Below are the code and all the weights of a small trained network. Each question names an input and a class and asks about switching units off, where a switched-off unit gives its printed mean instead of its output.

import numpy as np


def w(rows, s, z=0):
    codes = np.array(rows[::2]) - 128.0
    scale = np.full(codes.shape[1], s)
    scale[-1] = z or s
    return codes * scale


def norm(h):
    return h / np.sqrt((h * h).mean(-1, keepdims=True) + 1e-5)


def f(y):
    return y / 2 * (1 + np.tanh(0.7978845608 * (y + 0.044715 * y**3)))


def log_softmax(a):
    a = a - a.max(-1, keepdims=True)
    return a - np.log(np.exp(a).sum(-1, keepdims=True))


def net(x, mask):
    res = np.array(x, float).reshape(1, 5) / 4 @ E
    u = 0
    for l in range(2):
        y = f(norm(res) @ A[l][:, :-1].T + A[l][:, -1])
        res = res + np.where(mask[u : u + 12], y, B[l][:, -1]) @ B[l][:, :-1]
        u += 12
    return log_softmax(norm(res)[-1] @ U[:, :-1].T + U[:, -1])


A, B = {}, {}
E = w([
[127,127,127,127,126,129,124,127,128,127,129,127],'x0',
[140,194,160,122,101,146,116,146,37,96,110,129],'x1',
[150,143,100,186,150,116,143,159,154,33,85,168],'x2',
[108,87,65,140,111,96,172,118,84,128,69,56],'x3',
[161,91,251,133,190,102,131,118,138,97,104,59],'x4',
],0.0027)
A[0] = w([
[134,146,30,111,112,141,120,133,107,160,122,166,50],'0.n0',
[138,157,82,178,108,88,134,101,160,25,96,167,68],'0.n1',
[133,137,135,126,90,107,125,91,85,254,150,101,49],'0.n2',
[146,86,185,118,141,110,131,130,127,99,99,72,131],'0.n3',
[117,88,74,135,148,77,110,139,242,183,122,129,65],'0.n4',
[117,94,58,131,108,100,128,115,81,120,104,73,21],'0.n5',
[114,153,35,121,107,131,130,130,109,152,135,166,46],'0.n6',
[119,199,139,149,116,116,122,131,36,109,134,135,40],'0.n7',
[129,202,140,111,129,100,104,157,34,138,87,143,9],'0.n8',
[136,175,162,115,102,127,80,118,173,125,181,202,75],'0.n9',
[100,131,155,124,80,98,142,91,126,149,147,138,70],'0.n10',
[132,95,54,130,113,95,120,127,85,127,98,71,29],'0.n11',
],0.0051,0.0013)
B[0] = w([
[111,150,197,186,108,13,67,98,135,112,140,64,203],'0.n0',
[80,71,99,43,210,180,57,217,127,134,151,57,238],'0.n1',
[90,88,55,107,205,173,66,252,129,26,102,107,211],'0.n2',
[98,171,184,191,118,49,75,85,139,148,112,79,252],'0.n3',
[179,117,140,120,37,241,198,41,71,8,173,115,243],'0.n4',
[149,203,129,128,173,190,198,126,132,225,102,207,178],'0.n5',
[144,150,196,182,112,19,48,85,145,115,112,76,206],'0.n6',
[173,57,126,104,108,157,195,40,182,68,151,118,191],'0.n7',
[147,70,114,144,73,211,169,55,152,86,192,110,191],'0.n8',
[130,188,97,181,205,142,240,125,114,247,54,124,254],'0.n9',
[209,132,100,128,202,128,117,141,180,89,99,118,128],'0.n10',
[127,180,143,150,182,186,215,144,146,216,128,201,178],'0.n11',
],0.0045,0.0028)
A[1] = w([
[193,61,116,103,57,176,182,75,101,93,147,160,1],'1.n0',
[146,145,193,103,130,137,87,137,154,89,188,196,103],'1.n1',
[147,92,132,98,64,140,164,109,101,78,150,168,62],'1.n2',
[134,60,129,73,81,146,175,94,193,107,152,153,65],'1.n3',
[132,146,78,129,39,45,70,144,115,142,138,187,11],'1.n4',
[97,80,108,42,143,141,57,210,107,141,133,111,75],'1.n5',
[113,70,89,44,162,108,72,243,122,85,104,156,44],'1.n6',
[124,99,116,187,146,121,154,153,120,82,84,150,140],'1.n7',
[146,116,135,93,62,155,150,112,62,81,144,165,42],'1.n8',
[113,119,204,140,83,2,76,100,125,134,97,110,67],'1.n9',
[142,119,94,85,126,136,149,144,135,124,133,159,55],'1.n10',
[153,153,136,112,166,124,210,165,122,233,72,232,28],'1.n11',
],0.0059,0.00097)
B[1] = w([
[89,84,169,93,77,174,92,71,167,42,159,154,210],'1.n0',
[84,87,33,83,75,146,176,112,83,165,70,92,137],'1.n1',
[112,89,149,174,169,190,158,91,135,111,151,119,154],'1.n2',
[125,166,129,172,86,157,135,98,66,67,128,148,165],'1.n3',
[135,121,189,193,158,26,99,153,132,109,129,115,133],'1.n4',
[254,107,101,51,137,108,139,158,137,103,100,161,182],'1.n5',
[199,66,104,73,170,140,89,212,98,158,139,97,189],'1.n6',
[173,163,140,37,66,116,88,81,135,200,176,178,147],'1.n7',
[130,86,99,165,135,175,179,86,153,121,140,104,148],'1.n8',
[117,162,66,220,100,38,84,155,148,107,173,185,255],'1.n9',
[198,112,232,135,127,73,116,74,127,162,102,26,120],'1.n10',
[40,153,159,83,107,127,195,129,92,241,59,122,217],'1.n11',
],0.0063,0.0045)
U = w([
[106,173,117,242,108,9,74,133,152,111,153,138,255],'0',
[114,89,147,138,73,229,157,32,140,38,164,130,58],'1',
[72,181,152,97,130,142,201,129,109,254,63,138,172],'2',
[226,77,89,39,171,136,87,213,121,122,119,109,28],'3',
],0.0056,0.00038)

Each question gives the input, the list of numbers given to net, and the class t.
The units are the neurons (one row each of A and B). Each row of codes is followed by its name. A weight is (code - 128) times the scale printed after its matrix; where a second scale follows, it is the last column's (A, B and U).
mask holds one flag per neuron, layer by layer. A switched-off neuron (its flag False) gives its mean, the last column of its row in B, instead of its output. The means were averaged over made-up inputs and are rounded, as every weight is.
A unit's drop is (log p(t) with every unit on - log p(t) with that unit switched off) / (log p(t) with every unit on - log p(t) with every unit switched off).
The circuit of an input: a set's keep is (log p(t) with only the set's units on - log p(t) with every unit switched off) / (log p(t) with every unit on - log p(t) with every unit switched off). Starting from the 12 units with the biggest drops (on a tie, the unit counted first), units are removed one at a time, each time the one whose removal leaves the highest keep (on an exact tie, the one counted first), for as long as the keep stays at least 0.8.
circuit, biggest first: the units of the circuit, biggest drop first
most important unit: the unit with the biggest drop
top k neurons: the k neurons with the biggest drops, biggest first
k most important neurons of layer l: the k neurons of layer l with the biggest drops, biggest first
input [-7,-1,6,-5,-1], class 3: most important unit	0.n1
input [-8,5,-4,-7,-8], class 0: top 2 neurons	0.n0, 0.n6
input [-1,-3,2,3,-2], class 1: top 2 neurons	0.n4, 0.n9
input [7,5,2,0,7], class 0: circuit, biggest first	0.n3, 1.n9
input [3,5,-5,-7,6], class 2: top 4 neurons	0.n0, 0.n6, 0.n9, 0.n4
input [-1,-7,-8,0,3], class 3: 4 most important neurons of layer 0	0.n2, 0.n8, 0.n7, 0.n10
input [2,4,-3,-5,5], class 0: circuit, biggest first	0.n4, 1.n9
input [5,2,-3,6,6], class 0: 2 most important neurons of layer 0	0.n3, 0.n9
input [8,-5,7,8,3], class 2: top 3 neurons	0.n11, 0.n5, 0.n2
input [1,-3,-4,-7,7], class 0: top 3 neurons	0.n3, 0.n5, 0.n11
input [-4,0,0,8,-4], class 2: 2 most important neurons of layer 0	0.n5, 0.n11
input [-8,8,-6,0,-7], class 1: 2 most important neurons of layer 0	0.n8, 0.n7
input [3,7,-7,-1,0], class 1: top 4 neurons	0.n8, 0.n7, 0.n1, 1.n0
input [5,1,-4,1,-3], class 3: circuit, biggest first	0.n2
input [7,-2,-2,7,-8], class 0: top 3 neurons	0.n0, 0.n6, 0.n9
input [4,4,-6,-4,1], class 3: top 2 neurons	0.n2, 0.n4
input [-4,1,-7,0,8], class 0: 2 most important neurons of layer 0	0.n3, 0.n1
input [7,2,5,7,1], class 2: 2 most important neurons of layer 0	0.n5, 0.n11
input [6,6,0,-6,-7], class 0: top 3 neurons	0.n0, 0.n6, 0.n4
input [-1,-2,-3,-5,0], class 2: circuit, biggest first	0.n9
input [-1,-5,-5,1,-7], class 0: top 2 neurons	0.n0, 0.n6
input [8,3,-1,-8,8], class 0: top 2 neurons	0.n3, 1.n9
input [6,-8,7,-1,-3], class 1: 2 most important neurons of layer 0	0.n4, 0.n2
input [-3,-1,7,5,4], class 3: top 2 neurons	0.n1, 0.n9
input [1,-8,-1,8,-4], class 1: 2 most important neurons of layer 0	0.n4, 0.n9
input [4,8,3,-7,-5], class 1: top 2 neurons	0.n8, 0.n7
input [0,-5,8,1,1], class 3: circuit, biggest first	0.n1
